Below is a small trained network, with its code and all its weights. Each question gives an input and a target symbol and asks what happens when units are switched off, that is, made to give their printed mean instead of their output.

import numpy as np


def w(rows, s, z=0):
    codes = np.array(rows[::2]) - 128.0
    scale = np.full(codes.shape[1], s)
    scale[-1] = z or s
    return codes * scale


def norm(h):
    return h / np.sqrt((h * h).mean(-1, keepdims=True) + 1e-5)


def f(y):
    return np.maximum(y, 0)


def softmax(a):
    e = np.exp(a - a.max(-1, keepdims=True))
    return e / e.sum(-1, keepdims=True)


def log_softmax(a):
    a = a - a.max(-1, keepdims=True)
    return a - np.log(np.exp(a).sum(-1, keepdims=True))


def net(x, mask):
    ids = ['αβγζηθλπφω'.index(c) for c in x.split()]
    T = len(ids)
    res = E[ids] + P[:T]
    u = 0
    for l in range(3):
        q, k, v = (norm(res) @ M[l].T for M in (Q, K, V))
        z = softmax(np.where(np.tri(T) > 0, q @ k.T / 2**0.5, -1e9)) @ v
        res = res + np.where(mask[u], z, O[l][:, -1]) @ O[l][:, :-1]
        u += 1
        y = f(norm(res) @ A[l][:, :-1].T + A[l][:, -1])
        res = res + np.where(mask[u : u + 4], y, B[l][:, -1]) @ B[l][:, :-1]
        u += 4
    return log_softmax(norm(res)[-1] @ U[:, :-1].T + U[:, -1])


Q, K, V, O, A, B = {}, {}, {}, {}, {}, {}
E = w([
[120,122,145,158,23,182,101,101,119],'α',
[151,153,151,99,137,95,130,195,156],'β',
[88,164,95,167,212,96,141,124,53],'γ',
[174,134,44,127,148,184,55,184,116],'ζ',
[6,107,154,85,121,141,112,156,188],'η',
[116,103,144,171,169,47,98,74,221],'θ',
[125,61,223,145,122,57,91,97,99],'λ',
[39,235,181,152,85,128,180,142,150],'π',
[90,191,156,43,130,122,26,161,193],'φ',
[159,171,103,121,180,113,56,69,82],'ω',
],0.021)
P = w([
[184,53,92,24,41,147,206,176,171],'0',
[145,139,119,178,5,106,51,157,114],'1',
[92,141,78,127,80,78,82,94,144],'2',
[93,154,113,128,91,77,83,103,138],'3',
[88,161,128,118,110,112,87,115,135],'4',
[99,165,148,115,125,119,85,110,132],'5',
[91,166,165,125,156,118,83,122,130],'6',
[98,172,188,121,164,137,90,127,133],'7',
[94,165,199,115,173,165,87,126,144],'8',
[98,157,218,124,198,171,105,122,139],'9',
[124,175,241,150,191,174,48,166,125],'10',
],0.012)
Q[0] = w([
[122,125,175,154,121,109,156,146,129],'0.h0',
[74,160,193,194,178,158,3,173,139],'0.h0',
],0.0068)
K[0] = w([
[116,118,77,71,123,167,108,104,117],'0.h0',
[132,103,156,39,160,192,255,150,99],'0.h0',
],0.0069)
V[0] = w([
[65,108,108,129,174,95,1,207,118],'0.h0',
[117,137,228,122,108,142,136,153,154],'0.h0',
],0.0083)
O[0] = w([
[180,66,123,250,102,133,114,248,136,254],'0.h0',
[144,70,100,88,188,10,22,90,154,252],'0.h0',
],0.012,0.0035)
A[0] = w([
[253,198,118,64,202,148,207,66,155,80],'0.n0',
[92,199,104,213,133,99,111,100,88,175],'0.n1',
[217,139,176,155,178,129,114,207,149,72],'0.n2',
[99,134,120,166,159,84,115,127,164,2],'0.n3',
],0.0073,0.0019)
B[0] = w([
[123,218,122,148,1,68,189,118,147,142],'0.n0',
[180,96,149,201,130,167,70,148,104,227],'0.n1',
[170,209,145,150,128,187,117,175,112,254],'0.n2',
[114,134,106,96,110,160,218,118,104,219],'0.n3',
],0.0096,0.0039)
Q[1] = w([
[38,155,63,156,121,121,68,144,132],'1.h0',
[100,161,254,155,183,201,19,140,169],'1.h0',
],0.0068)
K[1] = w([
[159,131,253,148,245,81,151,142,150],'1.h0',
[193,54,253,39,234,190,214,113,228],'1.h0',
],0.0071)
V[1] = w([
[142,2,174,209,150,90,134,50,63],'1.h0',
[13,110,99,84,152,149,187,90,162],'1.h0',
],0.009)
O[1] = w([
[175,142,106,159,135,142,146,99,188,8],'1.h0',
[97,159,7,219,129,127,116,156,102,25],'1.h0',
],0.016,0.0013)
A[1] = w([
[134,71,172,116,134,19,100,254,129,155],'1.n0',
[182,131,196,189,140,119,124,47,218,4],'1.n1',
[157,39,127,162,137,162,146,190,117,129],'1.n2',
[76,152,81,79,111,146,114,55,80,84],'1.n3',
],0.0076,0.0034)
B[1] = w([
[142,118,107,204,204,137,99,158,146,254],'1.n0',
[84,181,182,206,175,151,129,161,112,185],'1.n1',
[152,81,169,134,82,180,124,125,172,162],'1.n2',
[156,2,83,174,164,139,126,3,130,145],'1.n3',
],0.0097,0.0092)
Q[2] = w([
[116,148,187,214,152,200,2,160,152],'2.h0',
[160,167,160,136,141,121,142,141,67],'2.h0',
],0.0066)
K[2] = w([
[164,151,104,75,129,137,255,147,95],'2.h0',
[76,114,126,127,121,140,92,101,179],'2.h0',
],0.0081)
V[2] = w([
[195,46,57,30,157,240,73,35,159],'2.h0',
[186,69,52,254,229,100,71,150,13],'2.h0',
],0.0076)
O[2] = w([
[181,82,147,130,164,221,195,152,76,75],'2.h0',
[113,141,102,94,150,25,254,141,116,254],'2.h0',
],0.013,0.0042)
A[2] = w([
[3,28,151,85,187,170,167,112,207,75],'2.n0',
[25,180,46,150,255,126,73,70,167,223],'2.n1',
[8,242,170,42,24,95,145,133,119,3],'2.n2',
[145,147,163,50,215,57,130,192,142,150],'2.n3',
],0.0063,0.0029)
B[2] = w([
[166,108,225,147,143,110,140,104,98,168],'2.n0',
[172,140,152,97,190,251,117,170,140,254],'2.n1',
[145,110,165,195,191,86,154,116,134,158],'2.n2',
[133,194,103,107,147,90,171,88,92,211],'2.n3',
],0.014,0.0079)
U = w([
[123,108,135,140,28,126,104,98,143,254],'α',
[138,139,137,108,82,40,161,186,104,161],'β',
[146,120,177,147,107,165,198,147,1,120],'γ',
[161,79,80,172,109,122,83,212,141,107],'ζ',
[99,51,177,116,100,143,126,208,115,146],'η',
[235,145,174,157,108,110,156,72,227,78],'θ',
[174,63,212,107,108,25,86,120,96,90],'λ',
[30,208,189,153,69,136,151,99,71,112],'π',
[70,164,147,73,130,93,17,97,120,48],'φ',
[132,150,135,119,121,132,107,54,43,165],'ω',
],0.009,0.0065)

Each question gives the input, a string of symbols that net reads in full, and the target symbol t.
The units are the heads (2 rows each of Q, K, V and O) and the neurons (one row each of A and B). Each row of codes is followed by its name. A weight is (code - 128) times the scale printed after its matrix; where a second scale follows, it is the last column's (O, A, B and U).
mask holds one flag per unit, layer by layer, with each layer's heads first. A switched-off unit (its flag False) gives its mean, the last column of its rows in O or B, instead of its output. The means were averaged over made-up inputs and are rounded, as every weight is.
A unit's drop is (log p(t) with every unit on - log p(t) with that unit switched off) / (log p(t) with every unit on - log p(t) with every unit switched off).
The circuit of an input: a set's keep is (log p(t) with only the set's units on - log p(t) with every unit switched off) / (log p(t) with every unit on - log p(t) with every unit switched off). Starting from the 12 units with the biggest drops (on a tie, the unit counted first), units are removed one at a time, each time the one whose removal leaves the highest keep (on an exact tie, the one counted first), for as long as the keep stays at least 0.8.
units of the circuit, in order: the units of the circuit, biggest drop first
unit that matters most: the unit with the biggest drop
k most important neurons: the k neurons with the biggest drops, biggest first
k most important neurons of layer l: the k neurons of layer l with the biggest drops, biggest first
input φ λ α λ φ ω, target λ: 2 most important neurons	[2.n1 1.n0]
input λ λ η α β λ, target θ: units of the circuit, in order	[1.h0]
input η γ λ θ λ λ, target β: units of the circuit, in order	[2.h0 1.h0]
input α β γ ζ η, target γ: 3 most important neurons	[1.n3 2.n0 2.n1]
input η η α β θ λ θ α β, target β: units of the circuit, in order	[2.h0 1.h0]
input ζ η α ζ λ, target η: units of the circuit, in order	[0.h0 2.n3]
input η η η η λ α β α, target β: units of the circuit, in order	[2.h0 1.h0 0.h0]
input α β β α α λ β ζ γ η α, target ζ: 3 most important neurons of layer 0	[0.n0 0.n3 0.n2]
input φ λ η η, target λ: units of the circuit, in order	[1.h0 0.h0 2.n1]
input η α ω η λ ω η ζ π, target β: units of the circuit, in order	[2.h0 1.h0 0.h0]
input θ η β λ β φ γ η α ω, target ζ: units of the circuit, in order	[0.h0 1.h0]
input θ α ζ η, target ζ: 2 most important neurons of layer 2	[2.n3 2.n1]
input γ η π ζ η α ω η ω θ α, target π: units of the circuit, in order	[0.h0 2.h0]
input α η ζ ω λ, target γ: units of the circuit, in order	[2.h0 0.h0 1.n3]
input η λ λ β ζ η ζ ω α φ, target β: units of the circuit, in order	[2.h0 0.n2 1.h0]
input β φ γ α λ λ ω φ β, target φ: unit that matters most	0.n0
input η φ η θ λ η ω ω ω η, target β: units of the circuit, in order	[2.h0 1.h0]
input α ω β λ ζ β, target γ: units of the circuit, in order	[0.h0 2.h0 1.n3]
input β η ζ ζ ζ ζ, target φ: 2 most important neurons	[0.n0 0.n3]
input α η λ φ ζ β, target γ: most important neuron	[1.n3]
input η ζ θ η λ ζ λ λ γ ζ, target β: 2 most important neurons of layer 0	[0.n1 0.n2]
input β α φ λ λ η λ, target φ: 2 most important neurons of layer 0	[0.n0 0.n1]
input η π ζ β β π η β λ γ, target β: 3 most important neurons of layer 0	[0.n1 0.n2 0.n3]
input λ λ θ η η γ, target ζ: 2 most important neurons	[0.n1 2.n3]
input α θ ω β η, target γ: 2 most important neurons of layer 1	[1.n3 1.n0]
input λ η φ θ α η, target θ: 2 most important neurons	[2.n0 1.n1]
